Below are the code and all the weights of a small trained network. Each question names an input and a class and asks about switching units off, where a switched-off unit gives its printed mean instead of its output.

import numpy as np


def w(rows, s, z=0):
    codes = np.array(rows[::2]) - 128.0
    scale = np.full(codes.shape[1], s)
    scale[-1] = z or s
    return codes * scale


def f(y):
    return y / 2 * (1 + np.tanh(0.7978845608 * (y + 0.044715 * y**3)))


def log_softmax(a):
    a = a - a.max(-1, keepdims=True)
    return a - np.log(np.exp(a).sum(-1, keepdims=True))


def net(x, mask):
    res = np.array(x, float).reshape(1, 4) / 4 @ E
    y = f(res @ A[0][:, :-1].T + A[0][:, -1])
    res = res + np.where(mask, y, B[0][:, -1]) @ B[0][:, :-1]
    return log_softmax(res[-1] @ U[:, :-1].T + U[:, -1])


A, B = {}, {}
E = w([
[4,58,153,163,153,99,87],'x0',
[118,163,139,173,159,144,138],'x1',
[168,73,88,197,142,225,76],'x2',
[145,174,70,101,249,96,60],'x3',
],0.014)
A[0] = w([
[194,133,120,129,119,217,107,161],'neuron 1',
[72,101,182,118,95,100,136,146],'neuron 2',
[80,24,104,148,164,180,90,70],'neuron 3',
[121,161,93,93,181,79,133,100],'neuron 4',
[93,126,123,87,120,96,82,176],'neuron 5',
[60,154,193,99,145,74,105,179],'neuron 6',
[145,120,144,114,197,77,75,101],'neuron 7',
[71,143,131,87,175,137,77,45],'neuron 8',
[133,149,57,94,220,89,72,225],'neuron 9',
[167,185,83,127,127,124,73,154],'neuron 10',
[196,209,146,50,140,76,254,252],'neuron 11',
[175,93,155,148,92,156,185,226],'neuron 12',
],0.011,0.0038)
B[0] = w([
[204,103,39,56,82,151,255,202],'neuron 1',
[63,116,159,103,158,77,170,195],'neuron 2',
[134,232,201,119,66,172,29,199],'neuron 3',
[128,45,68,164,216,150,73,184],'neuron 4',
[100,116,92,185,76,113,129,166],'neuron 5',
[57,33,83,196,101,88,172,204],'neuron 6',
[134,118,43,143,152,120,107,183],'neuron 7',
[153,92,84,138,116,115,104,166],'neuron 8',
[166,83,3,130,235,110,53,240],'neuron 9',
[213,92,132,8,179,90,56,186],'neuron 10',
[78,129,180,148,89,249,17,251],'neuron 11',
[119,169,117,176,20,189,163,195],'neuron 12',
],0.0081,0.018)
U = w([
[106,160,245,168,53,170,93,252],'0',
[109,146,125,120,137,153,26,122],'1',
[141,152,73,144,74,157,216,115],'2',
[217,121,115,71,151,100,144,31],'3',
[19,145,174,132,108,60,229,172],'4',
[115,75,78,187,125,71,143,4],'5',
],0.011,0.0019)

Each question gives the input, the list of numbers given to net, and the class t.
The units are the neurons (one row each of A and B). Each row of codes is followed by its name. A weight is (code - 128) times the scale printed after its matrix; where a second scale follows, it is the last column's (A, B and U).
mask holds one flag per neuron, in row order. A switched-off neuron (its flag False) gives its mean, the last column of its row in B, instead of its output. The means were averaged over made-up inputs and are rounded, as every weight is.
A unit's drop is (log p(t) with every unit on - log p(t) with that unit switched off) / (log p(t) with every unit on - log p(t) with every unit switched off).
The circuit of an input: a set's keep is (log p(t) with only the set's units on - log p(t) with every unit switched off) / (log p(t) with every unit on - log p(t) with every unit switched off). Starting from all 12 units, units are removed one at a time, each time the one whose removal leaves the highest keep (on an exact tie, the one counted first), for as long as the keep stays at least 0.8.
units of the circuit, in order: the units of the circuit, biggest drop first
k most important neurons: the k neurons with the biggest drops, biggest first
drop of u: that unit's drop, to one decimal
input [4,7,-1,-2], class 4: units of the circuit, in order -> [neuron 11; neuron 9]
input [-8,7,-7,8], class 1: units of the circuit, in order -> [neuron 11]
input [3,3,8,-1], class 0: 2 most important neurons -> [neuron 3; neuron 9]
input [-1,8,1,8], class 3: units of the circuit, in order -> [neuron 11; neuron 10]
input [0,-7,3,-7], class 2: 3 most important neurons -> [neuron 11; neuron 1; neuron 12]
input [-1,4,7,-6], class 2: 2 most important neurons -> [neuron 1; neuron 11]
input [-3,3,7,0], class 2: 2 most important neurons -> [neuron 1; neuron 9]
input [5,-4,8,0], class 0: units of the circuit, in order -> [neuron 3; neuron 9]
input [1,-8,-5,-4], class 4: 2 most important neurons -> [neuron 2; neuron 3]
input [6,-8,0,3], class 5: 4 most important neurons -> [neuron 11; neuron 6; neuron 5; neuron 10]
input [-7,-5,2,6], class 3: 2 most important neurons -> [neuron 1; neuron 10]
input [2,5,-1,4], class 5: 2 most important neurons -> [neuron 11; neuron 3]
input [1,-1,-4,2], class 5: 2 most important neurons -> [neuron 3; neuron 6]
input [1,-1,-4,-8], class 4: units of the circuit, in order -> [neuron 2]
input [1,4,-6,3], class 5: 2 most important neurons -> [neuron 6; neuron 3]
input [-6,7,6,1], class 3: 2 most important neurons -> [neuron 10; neuron 6]
input [-1,8,8,-7], class 2: 2 most important neurons -> [neuron 1; neuron 11]
input [-2,-3,-5,-8], class 0: drop of neuron 9 -> 0.0
input [-2,-6,-7,-8], class 0: drop of neuron 11 -> 2.3
input [-6,1,-8,6], class 1: units of the circuit, in order -> [neuron 11]
input [-2,-3,3,0], class 2: drop of neuron 9 -> 0.3
